In the rows, 100 means zero.
Each row has two labels, one from each of two sets.
[99 128 122 110 72 88 89 98 101 115 84 111 167 75 75 97 120 101 131 94 95 85 106 103 96 82 76 97 39 97 93 89 97 104 95 128 101 90 77 103 120 98 77 106 82 121 87 95 124 89 118 97 158 96 104 139 97 108 98 91 93 128 135] -> J831, J
[95 126 111 88 108 87 94 117 84 87 100 87 103 89 88 99 102 106 96 92 98 96 101 79 99 95 75 141 84 107 90 94 116 126 82 127 92 92 86 90 109 95 133 110 116 121 91 92 108 83 136 92 95 95 112 149 85 121 90 116 107 89 128] -> J831, J
[88 138 107 108 88 84 80 141 107 113 90 90 108 87 58 99 99 98 105 94 101 81 109 85 74 80 72 125 81 100 68 70 98 116 76 135 86 93 93 90 76 94 58 122 117 120 88 102 105 90 130 73 92 107 112 180 70 114 96 102 135 108 90] -> J831, J
[111 124 91 81 112 108 80 99 98 112 94 92 159 95 82 93 104 101 103 94 100 81 103 90 95 98 72 90 72 96 123 74 89 94 95 98 78 98 87 104 94 99 47 116 58 103 114 90 114 92 114 107 141 80 97 120 90 107 98 86 99 125 120] -> J529, A
[99 82 106 74 138 113 66 137 97 93 119 66 112 123 117 75 115 104 89 96 109 94 92 77 99 77 70 108 85 108 122 106 99 102 89 102 96 111 85 83 132 98 82 101 70 124 101 77 105 92 110 102 180 73 104 84 90 119 88 133 98 78 128] -> J563, A
[97 119 119 97 97 88 79 120 95 108 88 74 121 97 90 92 114 102 107 86 107 95 110 82 93 104 59 121 116 79 127 91 101 91 90 159 108 97 79 96 103 93 59 123 84 124 100 87 104 98 119 91 113 81 109 136 89 105 84 103 126 102 101] -> J529, Z
[102 73 129 97 115 96 54 144 98 119 109 97 90 109 71 78 98 94 101 102 95 90 95 94 107 70 100 99 48 107 71 97 101 104 79 86 112 96 94 109 137 103 73 103 88 125 100 69 125 93 109 101 189 94 122 115 87 120 85 116 94 101 127] -> J563, A
[96 119 115 109 85 89 104 126 98 104 92 122 115 78 90 99 106 94 119 95 98 98 106 80 97 63 69 96 100 112 74 99 117 119 87 154 103 91 85 106 130 101 102 101 118 130 97 105 108 101 127 86 101 103 115 136 81 106 74 99 119 89 91] -> J831, A
[109 84 147 75 122 95 61 158 94 102 109 93 48 107 85 79 101 102 101 77 106 87 110 92 94 64 104 63 24 95 65 82 86 111 81 127 99 83 74 100 106 89 61 114 104 103 78 49 117 84 152 95 163 88 97 120 76 100 82 111 76 75 123] -> J563, T
[95 115 117 58 111 94 73 137 104 86 91 44 86 105 85 97 119 99 99 86 134 70 97 85 93 101 56 86 53 93 113 98 96 109 91 133 71 102 83 82 72 73 42 129 71 109 90 50 94 96 151 77 125 82 92 118 91 107 89 114 99 98 94] -> J529, Z
[97 89 127 88 110 98 78 133 95 88 99 73 92 104 115 92 99 102 104 83 110 110 98 88 96 99 82 89 108 101 115 109 98 72 107 142 97 92 80 93 111 96 85 104 107 113 98 68 90 143 121 98 107 80 120 102 92 99 91 114 116 74 76] -> J563, Z
[97 127 140 122 103 81 68 141 95 100 96 88 76 112 69 91 101 90 107 89 106 97 104 83 98 71 81 131 74 106 82 101 110 118 90 151 109 94 77 103 111 105 126 109 132 129 100 67 89 95 133 77 116 103 139 158 74 106 86 106 126 87 104] -> J563, T
[109 112 114 71 91 101 71 136 111 89 97 62 98 105 91 97 108 90 106 88 104 89 105 102 84 97 79 82 20 104 89 101 81 122 97 109 96 107 72 96 75 95 76 117 93 108 80 57 95 89 148 85 120 104 92 121 96 107 96 103 78 104 89] -> J563, J
[100 135 109 120 96 70 98 106 89 105 87 66 127 87 101 94 143 110 120 81 106 102 94 71 115 73 23 154 129 94 124 103 144 112 93 186 104 108 78 78 153 114 108 99 60 130 104 118 106 89 130 75 152 76 113 101 82 110 75 105 118 106 152] -> J831, Z
[101 84 77 75 105 98 75 123 104 110 111 72 74 127 99 96 97 100 103 105 111 90 85 88 95 99 96 81 125 120 121 91 83 94 92 87 85 109 105 89 97 98 11 99 43 94 116 116 104 94 78 92 155 73 102 84 93 113 87 93 116 104 94] -> J529, A
[99 107 138 75 123 93 80 139 102 85 98 69 67 111 93 92 99 102 89 80 106 85 108 83 99 91 97 96 34 101 77 91 101 124 83 107 87 91 81 85 71 88 95 120 108 105 73 53 94 86 161 90 103 90 91 121 97 101 96 109 75 77 125] -> J563, T
[92 164 119 120 84 81 118 99 92 96 78 69 105 65 84 103 114 106 90 77 109 99 106 86 98 96 67 161 95 101 84 98 134 134 93 153 91 98 79 78 89 93 174 125 108 115 90 99 93 76 154 68 55 98 122 142 77 96 94 98 108 99 135] -> J831, T
[91 129 70 117 103 88 78 95 89 118 91 123 189 90 79 96 109 102 116 115 97 76 96 76 94 77 47 133 129 137 119 86 103 93 97 120 122 119 87 113 140 109 114 83 96 139 108 122 117 106 84 103 140 64 117 103 97 121 101 120 149 111 93] -> J831, A
[95 161 75 129 98 86 100 103 98 120 79 143 189 86 59 98 117 105 114 98 93 91 113 81 90 75 52 123 105 95 79 64 106 114 82 139 78 106 94 105 93 99 83 108 95 131 116 140 123 83 119 76 88 103 89 173 85 122 93 98 119 125 108] -> J831, J
[87 152 117 93 109 95 99 106 95 96 99 114 170 76 70 98 105 107 115 88 94 85 104 79 101 90 74 95 36 111 77 72 98 127 72 105 81 99 81 91 82 97 109 126 112 126 92 95 100 72 150 88 79 102 100 172 69 116 99 110 92 97 113] -> J831, J
[96 119 118 80 105 101 78 137 109 98 89 84 96 110 81 98 96 99 95 80 104 93 108 94 77 109 84 69 72 82 87 80 96 97 91 141 78 87 77 90 61 84 51 132 110 94 98 71 98 95 148 93 74 96 93 139 89 81 91 91 99 97 71] -> J529, J
[105 94 133 113 126 94 47 122 87 95 94 100 130 99 71 79 108 92 94 96 98 94 104 85 107 66 70 112 50 115 106 98 95 98 88 145 117 98 78 116 137 99 134 106 119 141 87 55 122 95 119 112 184 77 123 128 82 114 94 127 126 89 119] -> J563, A
[94 94 120 81 105 98 71 141 103 93 108 89 120 97 82 89 99 69 121 88 101 89 104 89 94 73 75 82 59 110 88 94 95 111 89 107 102 105 76 95 125 97 62 113 96 127 92 73 99 104 123 96 157 85 126 131 81 118 83 116 104 87 88] -> J563, A
[96 146 135 116 100 97 116 98 90 101 71 140 125 89 68 93 111 110 91 77 107 101 117 101 88 112 75 85 85 77 55 55 94 95 109 172 69 83 72 107 52 59 67 131 133 107 111 100 111 83 147 93 48 100 72 161 94 77 96 97 91 107 85] -> J831, J
[101 107 120 94 112 94 78 101 94 83 99 85 150 90 90 80 103 88 106 94 93 89 104 93 92 89 88 111 52 119 111 102 105 107 99 112 111 103 78 113 123 104 155 112 117 111 85 56 101 97 130 111 144 100 111 114 104 108 98 113 108 86 113] -> J563, J
[95 173 99 127 68 80 126 92 91 103 72 98 176 67 77 107 132 109 121 89 94 95 107 86 112 95 37 148 95 105 100 91 124 130 97 159 94 94 81 85 102 103 122 110 90 122 102 112 100 95 146 77 75 101 94 136 96 112 98 90 105 96 119] -> J831, A
[103 103 110 88 129 105 72 121 97 95 106 57 127 101 102 90 103 103 92 99 114 89 103 80 94 87 53 128 82 108 120 75 100 109 94 126 101 106 83 93 113 99 128 110 95 127 89 62 98 104 119 92 145 83 118 119 80 119 88 133 123 80 108] -> J563, Z
[102 99 118 96 113 98 89 111 99 92 97 92 132 91 85 86 97 94 106 85 98 94 104 100 91 100 91 94 20 115 93 88 89 109 92 98 84 92 75 101 81 100 101 119 109 113 85 76 98 92 135 110 126 88 93 152 82 111 98 116 93 94 107] -> J563, T
[100 105 110 97 114 95 73 95 105 105 105 96 162 98 82 80 102 97 106 88 93 86 99 97 106 93 91 113 38 111 127 83 84 88 84 99 104 98 75 108 119 100 107 114 89 127 91 74 110 86 109 113 169 97 124 130 82 116 99 115 101 109 139] -> J563, A
[98 138 120 108 86 88 107 105 101 103 100 94 121 86 85 99 72 104 111 84 108 87 108 76 103 94 99 135 85 112 82 81 107 128 81 126 85 55 82 77 93 104 114 122 130 133 90 106 88 95 140 79 65 97 144 189 69 107 96 111 117 82 112] -> J831, T
[97 110 100 68 110 91 92 102 107 105 110 91 165 106 105 82 93 102 109 89 103 86 93 84 101 101 87 108 53 105 136 77 84 105 85 88 78 97 87 87 109 97 57 124 75 117 108 95 96 105 121 109 134 76 127 144 78 113 96 117 93 101 119] -> J563, J
[90 132 98 113 89 76 90 102 96 115 92 89 149 90 76 93 125 101 109 102 94 91 93 92 111 78 61 139 92 108 117 99 117 107 89 132 104 110 91 105 118 103 100 101 71 123 118 102 114 84 102 86 150 104 115 119 90 125 98 108 126 122 127] -> J831, A
